[[119 126 141]
 [130 136 145]
 [124 135 151]
 [124 122 121]]
->
[[126 141]
 [136 145]]

[[138 150 116 132 137]
 [143 155 123 123 116]
 [107 131 149 121 148]
 [133 121 111 118 132]
 [132 133 134 115 113]]
->
[[150 116]
 [155 123]]

[[127 129 125 132]
 [126 135 122 133]
 [119 142 120 132]
 [123 151 114 140]]
->
[[129 125]
 [135 122]]

[[148 137 127]
 [129 152 117]
 [105 134 128]
 [127 133 125]
 [125 141 113]]
->
[[137 127]
 [152 117]]

[[109 123 108 130]
 [125 122 127 135]
 [123 142 114 110]
 [120 113 127 145]
 [142 118 151 143]]
->
[[123 108]
 [122 127]]

[[104 135 110 118]
 [149 104 129 137]
 [128 112 154 116]]
->
[[135 110]
 [104 129]]

[[134 103 137 136]
 [118 125 140 134]
 [126 136 107 127]
 [143 109 114 143]
 [125 131 105 150]]
->
[[103 137]
 [125 140]]

[[117 126 116]
 [149 130 113]
 [134 116 135]
 [137 135 153]
 [139 129 109]]
->
[[126 116]
 [130 113]]
---
[[136 138 130 154 145 120 120 122 130 141 131 131 139 122 138 131]
 [138 116 111 113 126 106 152 138 140 126 140 141 112 141 111 140]
 [114 137 129 144 136 129 119 118 103 134 107 114 142 119 144 105]]
->
[[114 137 129 144 136 129 119 118 103 134 107 114 142 119 144 105]
 [138 116 111 113 126 106 152 138 140 126 140 141 112 141 111 140]
 [136 138 130 154 145 120 120 122 130 141 131 131 139 122 138 131]]

[[135 123 128 139 141]
 [140 134 126 141 140]
 [132 116 123 118 117]
 [126 138 132 131 147]
 [116 133 128 115 119]
 [117 123 129 120 104]
 [123 136 123 111 114]
 [123 138 130 131 132]
 [131 119 130 123 146]
 [121 139 124 118 113]
 [135 142 130 146 145]
 [130 130 131 132 149]]
->
[[130 130 131 132 149]
 [135 142 130 146 145]
 [121 139 124 118 113]
 [131 119 130 123 146]
 [123 138 130 131 132]
 [123 136 123 111 114]
 [117 123 129 120 104]
 [116 133 128 115 119]
 [126 138 132 131 147]
 [132 116 123 118 117]
 [140 134 126 141 140]
 [135 123 128 139 141]]

[[119 122 143 109]
 [133 127 130 116]
 [124 135 120 150]
 [153 124 119 119]
 [144 125 114 141]
 [114 136 137 149]
 [112 118 109 110]
 [120 121 134 110]
 [131 131 109 138]
 [121 120 118 123]
 [157 125 131 110]
 [147 124 128 116]]
->
[[147 124 128 116]
 [157 125 131 110]
 [121 120 118 123]
 [131 131 109 138]
 [120 121 134 110]
 [112 118 109 110]
 [114 136 137 149]
 [144 125 114 141]
 [153 124 119 119]
 [124 135 120 150]
 [133 127 130 116]
 [119 122 143 109]]

[[138 112 130 137 132 137 117 114]
 [134 149 134 130 128 127 145 129]
 [138 149 126 120 114 131 135 130]
 [128 110 127 141 128 145 123 121]
 [116 112 142 129 122 118 136 134]
 [111 112 125 139 120 133 130 123]
 [138 137 116 131 131 123 111 141]
 [137 149 132 129 124 128 145 130]
 [124 110 125 141 126 145 126 122]
 [132 150 135 131 131 127 145 128]
 [118 113 144 124 126 120 138 137]
 [114 135 138 115 141 130 141 130]]
->
[[114 135 138 115 141 130 141 130]
 [118 113 144 124 126 120 138 137]
 [132 150 135 131 131 127 145 128]
 [124 110 125 141 126 145 126 122]
 [137 149 132 129 124 128 145 130]
 [138 137 116 131 131 123 111 141]
 [111 112 125 139 120 133 130 123]
 [116 112 142 129 122 118 136 134]
 [128 110 127 141 128 145 123 121]
 [138 149 126 120 114 131 135 130]
 [134 149 134 130 128 127 145 129]
 [138 112 130 137 132 137 117 114]]

[[104 139]
 [127 129]
 [119 131]
 [130 124]
 [130 127]
 [123 127]
 [131 132]
 [128 130]
 [121 118]]
->
[[121 118]
 [128 130]
 [131 132]
 [123 127]
 [130 127]
 [130 124]
 [119 131]
 [127 129]
 [104 139]]

[[153 154]
 [125 124]
 [148 149]]
->
[[148 149]
 [125 124]
 [153 154]]
